Rows near named flat spaces through zero
lepe-minep: [-1.80, -0.80, +0.80, +0.96, -0.71, -1.43, +2.23, +0.50, +3.28, -3.04, -2.94, +1.00, -1.74, -0.78, +2.48, -0.57, +1.61, -0.63, -4.17, +2.55, -3.55, -3.26, -1.26, +1.45, -0.94, +4.30, -0.81, +2.99, +4.60, +4.12, +2.06, +3.06, -0.47, -1.83, -0.16, -1.51, -2.49, +0.76, +1.23]
lepe-minep: [-1.36, -0.56, +1.40, +1.02, +0.35, +1.44, +1.98, +1.19, +0.02, -1.81, -0.25, +0.56, -1.42, -1.04, +2.11, +0.75, +1.78, -1.87, -4.20, +1.93, -3.23, +1.13, -1.11, +1.38, +0.86, +2.80, -1.46, +1.88, +3.17, +2.11, +1.58, -1.65, +1.51, -1.46, +1.26, -4.51, -3.15, +2.45, +3.11]
dipil-teki: [-2.77, -0.12, -3.75, -1.19, +1.33, +0.59, +0.92, -0.96, +0.61, -0.26, -0.67, -2.12, +1.90, -0.02, -1.38, +1.98, +0.03, +0.91, -1.25, -1.20, -0.40, -0.61, -3.31, +1.06, +2.10, +1.13, -1.37, -0.50, +1.07, -0.35, +2.22, +2.05, +0.80, -1.37, +1.34, +0.79, +0.65, -0.53, +0.19]
los-zokiv: [-1.39, -4.24, +0.51, -2.55, -1.42, -0.95, +0.80, -1.46, -0.77, -1.35, -3.21, -2.96, +4.65, -1.58, -5.91, +1.46, +3.80, -5.80, +0.41, +1.65, -1.79, -2.21, +1.98, +2.45, +4.00, +0.23, +2.43, +1.00, +2.27, +5.77, -3.43, -2.81, -1.68, -4.01, -1.69, +0.96, +0.99, -0.12, +1.09]
dib-baru: [+1.77, +1.30, -2.57, +4.09, -0.11, -0.83, -0.25, -1.08, -2.82, +0.14, +0.03, +2.52, -6.38, +1.44, -0.92, -1.96, -2.36, -1.99, +0.10, -0.23, -1.71, +1.43, +1.29, +1.82, -2.89, -1.94, +0.38, -1.75, +1.01, +3.66, -0.42, -0.33, -2.84, -0.18, -0.36, -0.48, -2.12, -0.92, +1.56]
siden-vaz: [+3.16, -0.17, -0.93, +0.13, +1.71, +2.93, +1.99, -2.69, -1.48, +0.23, -2.26, +0.79, -1.95, +0.38, -2.88, -0.27, -1.87, -2.16, -0.71, -5.12, +3.53, -0.78, +2.24, +3.99, +3.46, -0.10, +0.57, -1.72, -0.06, +3.61, -0.30, -0.25, -0.16, +1.53, -1.05, +0.32, +3.97, +3.54, +0.27]
[-2.06, -1.62, -0.58, +1.43, -1.65, +0.12, +1.33, -5.33, -4.23, +0.49, -0.47, +3.36, +7.02, -0.91, +2.01, -3.25, -0.66, +1.57, -3.08, -0.44, +1.72, -0.33, -3.98, +3.91, -0.92, +1.85, +1.63, -2.05, -1.27, -1.75, -3.27, -1.51, +1.51, -0.63, -2.91, -1.10, -0.09, +2.23, +2.89] | dipil-teki
lise-melak: [-2.39, -2.37, +4.28, -2.50, +1.72, -1.04, -1.57, +0.39, -1.07, +1.48, -2.20, +0.33, +0.27, -1.56, -0.17, +4.19, -5.04, +2.71, +2.01, -1.94, +1.45, +1.47, -2.53, +5.80, -1.95, -0.83, -2.47, -0.93, -0.05, -0.41, +1.73, +0.38, +0.24, -3.82, +1.69, -1.33, +0.73, -5.04, +0.74]
[-0.14, +0.97, +1.44, -1.50, -0.34, -1.76, -0.46, -2.21, +2.24, -0.02, -1.12, -0.25, +1.20, -2.00, -0.25, +0.78, +0.29, +0.53, +1.74, -1.23, +0.18, -0.02, -0.77, +0.98, +1.44, +0.84, +2.60, +1.22, +0.69, -0.47, -0.40, -0.47, +0.56, +0.89, +1.03, +0.17, -0.97, -1.04, -0.13] | dib-baru
[+2.82, +1.43, -4.78, +2.82, -2.18, -0.37, +3.58, -0.14, +0.01, -1.02, +1.93, -1.07, -1.42, +0.49, +0.59, -6.27, +5.34, -3.31, -1.06, +1.61, -0.80, -0.36, +4.20, -4.49, +2.41, +1.32, +2.76, +0.26, +0.89, -0.06, -1.92, -2.70, -0.27, +5.01, -0.56, -1.11, +0.19, +4.46, -2.23] | lise-melak
dipil-teki: [-0.72, +1.27, -1.26, +0.45, -1.69, +1.64, +0.66, +1.82, +1.78, -2.06, -1.29, -0.99, -3.49, -1.80, -0.01, +1.98, -0.83, -3.48, -1.01, -0.61, -2.90, -1.79, +0.28, -0.36, +1.22, -2.05, +0.10, +0.15, -0.86, +1.74, +3.12, +1.11, -1.71, +0.41, +2.15, +1.46, +0.54, -0.79, +0.29]
[-1.16, -2.64, -2.88, +1.75, -0.49, +2.55, -1.50, +2.44, -0.30, +0.74, +2.57, +1.70, -1.92, +1.75, -1.59, -3.92, -0.43, -0.87, -2.42, -0.56, -0.72, -0.62, +1.85, -2.44, -0.85, +0.76, -3.21, -1.58, -0.76, +0.69, -0.70, -0.32, +0.35, -1.38, -0.65, +0.15, +0.65, +2.74, +0.12] | dib-baru
dib-baru: [+0.04, -2.39, -5.49, +4.04, +0.67, +3.87, -2.73, +1.03, -2.31, -0.33, +2.11, +3.97, -6.19, +4.35, -1.76, -6.21, -3.86, -5.70, -2.55, -0.83, -1.55, +2.63, +4.90, -0.22, -2.08, +3.20, -1.25, -2.03, -1.37, +4.52, -0.41, +0.84, -1.19, -0.84, +1.46, -0.26, +0.49, +0.27, +0.12]
bubu-kitu: [-1.81, +0.37, +4.38, +0.10, -0.81, -2.25, +1.28, +1.72, +1.75, -2.09, -0.82, +0.97, -1.56, +0.67, -0.70, -1.78, +2.89, +0.69, +1.31, +1.17, +0.22, -4.23, +1.81, +1.94, -0.15, -1.91, +1.62, -0.33, -0.51, -0.62, -1.22, -1.99, -2.79, -1.17, -0.20, +0.62, -1.43, +2.23, +0.26]
[+2.25, +0.63, -4.68, +0.82, +1.14, +4.33, -1.32, -2.27, +0.30, +2.24, +1.25, -1.21, +1.06, -0.30, +1.65, +1.36, -2.53, +0.00, -3.20, -0.55, -0.82, +3.54, -4.01, -3.59, +0.71, +3.48, -2.25, +1.76, +2.91, +0.26, +1.54, +2.81, +4.53, -0.36, +0.95, -0.46, +1.87, -2.45, -0.43] | bubu-kitu
vobo-terif: [-3.86, -1.81, +0.59, +2.31, -3.56, +1.54, -0.45, -2.04, -2.05, -3.40, -3.43, -1.73, +1.70, +3.48, -2.72, -0.88, -1.32, +0.82, +2.55, -1.66, +0.14, +3.14, -1.74, +2.82, -0.05, +1.18, +2.89, +1.94, +0.44, -0.45, -1.57, -0.14, -1.33, -2.91, -0.31, +1.90, -2.15, +0.63, +0.90]
[+1.31, -0.55, +1.47, -4.74, -0.82, -1.76, -0.39, -0.02, -0.81, +0.17, +0.13, +0.85, -3.66, -0.55, -1.69, -2.48, -2.24, +2.00, -1.04, +0.53, +0.36, -1.74, +0.44, -0.37, -0.75, -2.12, -1.89, -1.74, +0.86, +0.91, +0.24, -0.41, +0.03, +0.15, -0.03, +0.59, +0.75, -4.69, +0.37] | lepe-minep
vobo-terif: [-3.00, +0.03, +3.49, +3.80, -2.97, +3.54, -0.97, +0.43, -2.97, -2.82, -1.63, -3.55, +5.56, +0.98, +1.94, -1.00, -2.12, -0.90, +0.77, +0.14, -2.49, +0.00, -0.64, +3.29, -0.62, +1.63, +3.00, -0.19, +1.32, +0.25, -2.59, +1.01, -1.33, -0.21, +1.72, +0.87, -4.04, -2.14, +0.74]
[+0.29, +0.59, +5.67, -2.81, +0.21, -3.72, +1.95, +0.15, +0.11, -1.60, -3.10, -3.52, +3.90, -2.97, +2.38, +4.63, +2.14, +8.37, +1.28, -0.15, -0.37, -1.94, -5.46, -0.71, +0.27, -4.94, +0.03, +0.14, +2.51, -3.40, +1.74, -1.19, -0.09, -0.95, -1.26, +2.59, -1.62, +1.48, +1.50] | dib-baru
[-0.72, +1.12, +1.49, -1.24, +1.31, -3.49, +1.70, -2.92, -0.71, -0.15, -1.37, -2.10, +2.37, +0.60, -0.33, +0.31, +0.22, +1.73, -0.62, +0.62, +1.16, +0.79, -0.38, +0.13, +1.03, +1.40, -1.51, -0.58, +0.88, +0.74, +1.42, +1.82, +0.87, +0.71, -0.61, -0.94, -0.73, -2.19, +0.35] | dipil-teki
[-0.89, -2.40, +0.18, -3.22, -1.38, -2.16, +3.89, -0.10, -3.44, +2.81, -0.88, -0.67, +1.93, +0.10, -1.43, +1.96, -4.96, -2.92, +0.80, -4.80, +1.46, -0.50, +3.62, -0.26, +2.76, +0.25, +0.47, +0.25, -4.62, -1.37, +2.93, -1.71, -0.70, +4.60, -1.78, -0.10, +0.04, +2.05, -2.48] | bubu-kitu
[+2.39, +2.31, +1.25, +1.51, +0.16, -2.61, +0.82, -2.27, -0.78, +0.94, -0.79, +0.75, -2.20, -0.81, +1.16, +0.39, +0.03, -1.19, +2.03, -0.05, -1.75, -0.08, -0.12, +1.68, -0.24, -0.41, +1.88, +0.11, +1.07, +0.95, +0.77, -0.63, -1.33, +1.58, +0.05, -1.51, -2.24, -1.60, +1.01] | dib-baru
[+0.94, -1.09, -1.92, -1.44, +1.64, -1.84, -0.04, -0.15, +1.21, +0.79, +1.89, +0.50, -2.51, -1.04, +0.31, +0.36, +0.66, +0.99, +0.42, -0.15, +0.46, +0.40, +1.02, -0.55, +0.23, -0.42, -0.60, +0.49, -0.02, +0.58, +0.86, -0.69, +0.05, -0.29, -0.39, -1.07, +1.07, +1.28, -0.90] | vobo-terif
[-0.84, +0.73, -1.29, +0.51, +1.62, +0.04, +1.36, -0.44, -0.65, +0.66, +0.54, -2.61, +2.50, +0.36, -0.87, +0.15, -0.65, +1.16, +0.19, -0.50, +0.84, -0.66, -0.65, +1.92, -0.10, -0.22, -1.02, +0.72, -1.36, +0.07, -0.35, +2.41, +0.58, +0.24, -0.19, +1.67, -2.22, -2.55, +2.48] | los-zokiv
[+3.50, +0.00, +2.10, -0.19, -0.54, +2.82, -1.80, -1.57, -1.57, +0.76, +0.58, +4.02, -1.92, +1.96, +3.99, -5.29, +3.98, -2.00, -0.23, +0.30, -1.51, -1.85, +4.28, -0.10, +0.51, -2.78, +1.09, -0.31, +1.23, +1.27, +0.12, -0.01, +1.00, +4.93, -2.91, -1.19, -1.49, +0.04, -0.54] | dipil-teki
[-0.92, -2.39, -0.89, -2.51, +2.23, +0.48, -6.05, -1.30, +3.43, +2.80, +2.17, -1.13, +0.99, -4.69, -3.31, +0.22, -3.62, -2.03, +0.05, +0.15, -0.33, -2.96, -1.48, +0.08, +0.35, -1.32, -0.94, -0.86, -2.47, -0.80, +0.19, -1.08, +0.35, +1.45, +1.96, -1.13, +1.76, +0.46, +1.52] | siden-vaz
